Below is a small trained network, with its code and all its weights. Each question gives an input and a class and asks what happens when units are switched off, that is, made to give their printed mean instead of their output.

import numpy as np


def w(rows, s, z=0):
    codes = np.array(rows[::2]) - 128.0
    scale = np.full(codes.shape[1], s)
    scale[-1] = z or s
    return codes * scale


def norm(h):
    return h / np.sqrt((h * h).mean(-1, keepdims=True) + 1e-5)


def f(y):
    return np.maximum(y, 0)


def log_softmax(a):
    a = a - a.max(-1, keepdims=True)
    return a - np.log(np.exp(a).sum(-1, keepdims=True))


def net(x, mask):
    res = np.array(x, float).reshape(1, 7) / 4 @ E
    u = 0
    for l in range(2):
        y = f(norm(res) @ A[l][:, :-1].T + A[l][:, -1])
        res = res + np.where(mask[u : u + 6], y, B[l][:, -1]) @ B[l][:, :-1]
        u += 6
    return log_softmax(norm(res)[-1] @ U[:, :-1].T + U[:, -1])


A, B = {}, {}
E = w([
[115,113,113,161,131,104,122,132,125],'x0',
[229,100,100,86,194,32,205,80,148],'x1',
[90,249,103,164,228,117,162,142,110],'x2',
[212,118,112,174,152,205,182,253,90],'x3',
[135,129,153,145,126,111,124,136,148],'x4',
[121,123,124,128,130,133,134,119,119],'x5',
[154,133,104,141,128,125,94,125,141],'x6',
],0.0069)
A[0] = w([
[205,95,108,160,83,167,155,204,119,35],'L0N0',
[158,56,115,138,123,159,157,165,125,93],'L0N1',
[182,2,138,110,31,138,113,134,84,1],'L0N2',
[180,40,162,101,65,97,113,144,99,33],'L0N3',
[229,43,105,72,132,57,169,115,103,82],'L0N4',
[100,182,148,163,76,162,77,111,71,61],'L0N5',
],0.0084,0.0043)
B[0] = w([
[140,108,172,118,151,103,67,155,37,207],'L0N0',
[132,103,155,76,120,107,131,131,92,185],'L0N1',
[11,159,125,146,196,189,90,84,168,226],'L0N2',
[105,123,111,131,189,183,120,116,185,201],'L0N3',
[166,161,113,164,49,99,175,112,149,254],'L0N4',
[201,105,96,133,93,123,181,139,151,196],'L0N5',
],0.011,0.0066)
A[1] = w([
[132,206,132,180,163,102,125,99,129,118],'L1N0',
[50,78,108,154,2,233,49,207,109,51],'L1N1',
[56,90,118,29,40,37,27,29,183,43],'L1N2',
[91,139,145,132,22,158,55,176,141,36],'L1N3',
[106,126,136,119,81,105,172,167,154,4],'L1N4',
[129,238,69,177,234,118,154,181,133,142],'L1N5',
],0.0065,0.0027)
B[1] = w([
[142,68,149,94,68,146,145,176,156,203],'L1N0',
[186,169,86,113,80,2,192,85,190,250],'L1N1',
[143,112,161,126,178,157,78,245,9,254],'L1N2',
[160,153,94,161,107,148,202,93,126,180],'L1N3',
[163,120,40,152,209,210,102,146,150,136],'L1N4',
[68,83,145,113,160,187,68,73,189,250],'L1N5',
],0.009,0.0058)
U = w([
[92,114,128,132,152,166,115,101,168,229],'0',
[160,168,101,146,73,72,198,116,137,145],'1',
[131,128,151,116,144,115,112,181,4,1],'2',
],0.022,0.00083)

Each question gives the input, the list of numbers given to net, and the class t.
The units are the neurons (one row each of A and B). Each row of codes is followed by its name. A weight is (code - 128) times the scale printed after its matrix; where a second scale follows, it is the last column's (A, B and U).
mask holds one flag per neuron, layer by layer. A switched-off neuron (its flag False) gives its mean, the last column of its row in B, instead of its output. The means were averaged over made-up inputs and are rounded, as every weight is.
A unit's drop is (log p(t) with every unit on - log p(t) with that unit switched off) / (log p(t) with every unit on - log p(t) with every unit switched off).
The circuit of an input: a set's keep is (log p(t) with only the set's units on - log p(t) with every unit switched off) / (log p(t) with every unit on - log p(t) with every unit switched off). Starting from all 12 units, units are removed one at a time, each time the one whose removal leaves the highest keep (on an exact tie, the one counted first), for as long as the keep stays at least 0.8.
units of the circuit, in order: the units of the circuit, biggest drop first
most important unit: the unit with the biggest drop
top k neurons: the k neurons with the biggest drops, biggest first
k most important neurons of layer l: the k neurons of layer l with the biggest drops, biggest first
drop when u is switched off: that unit's drop, to one decimal
input [-4,5,-8,1,5,8,2], class 0: top 2 neurons => (L0N3 L0N2)
input [-4,4,-2,7,0,-4,1], class 2: units of the circuit, in order => (L0N0)
input [-7,-7,6,-8,8,4,0], class 2: top 3 neurons => (L1N2 L0N2 L0N4)
input [-4,5,5,3,4,1,-5], class 0: 2 most important neurons of layer 1 => (L1N5 L1N1)
input [6,2,-5,-6,3,3,5], class 2: top 2 neurons => (L1N2 L1N5)
input [0,8,8,4,-8,-7,-6], class 0: top 3 neurons => (L1N5 L1N1 L0N5)
input [-6,2,-2,-3,6,6,2], class 2: top 3 neurons => (L1N2 L1N1 L0N5)
input [-2,6,-7,-8,3,-8,-8], class 2: top 4 neurons => (L1N2 L1N5 L1N1 L0N5)
input [-7,-5,-3,5,6,-2,-8], class 1: top 2 neurons => (L1N1 L1N2)
input [8,6,6,-3,0,-1,-2], class 0: 2 most important neurons of layer 0 => (L0N5 L0N1)
input [1,6,6,8,4,8,3], class 2: top 2 neurons => (L0N2 L1N1)
input [-3,-8,-7,-6,-2,1,-8], class 1: 2 most important neurons of layer 1 => (L1N1 L1N5)
input [1,4,5,-3,-2,-8,-7], class 0: top 3 neurons => (L1N5 L1N1 L0N4)
input [-2,-8,-4,-4,-6,-6,-4], class 1: most important unit => L1N1
input [-7,-6,2,6,-6,-1,4], class 1: top 2 neurons => (L1N1 L1N2)
input [4,-7,7,-8,-6,4,3], class 2: drop when L0N2 is switched off => 1.3
input [-3,-3,1,-3,-8,-2,1], class 1: drop when L0N5 is switched off => 0.2
input [-5,2,7,5,5,-1,-7], class 0: drop when L1N5 is switched off => 0.8
input [8,-3,7,4,-2,-4,7], class 0: drop when L1N5 is switched off => 0.8
input [2,3,-5,0,2,6,2], class 0: most important unit => L0N2
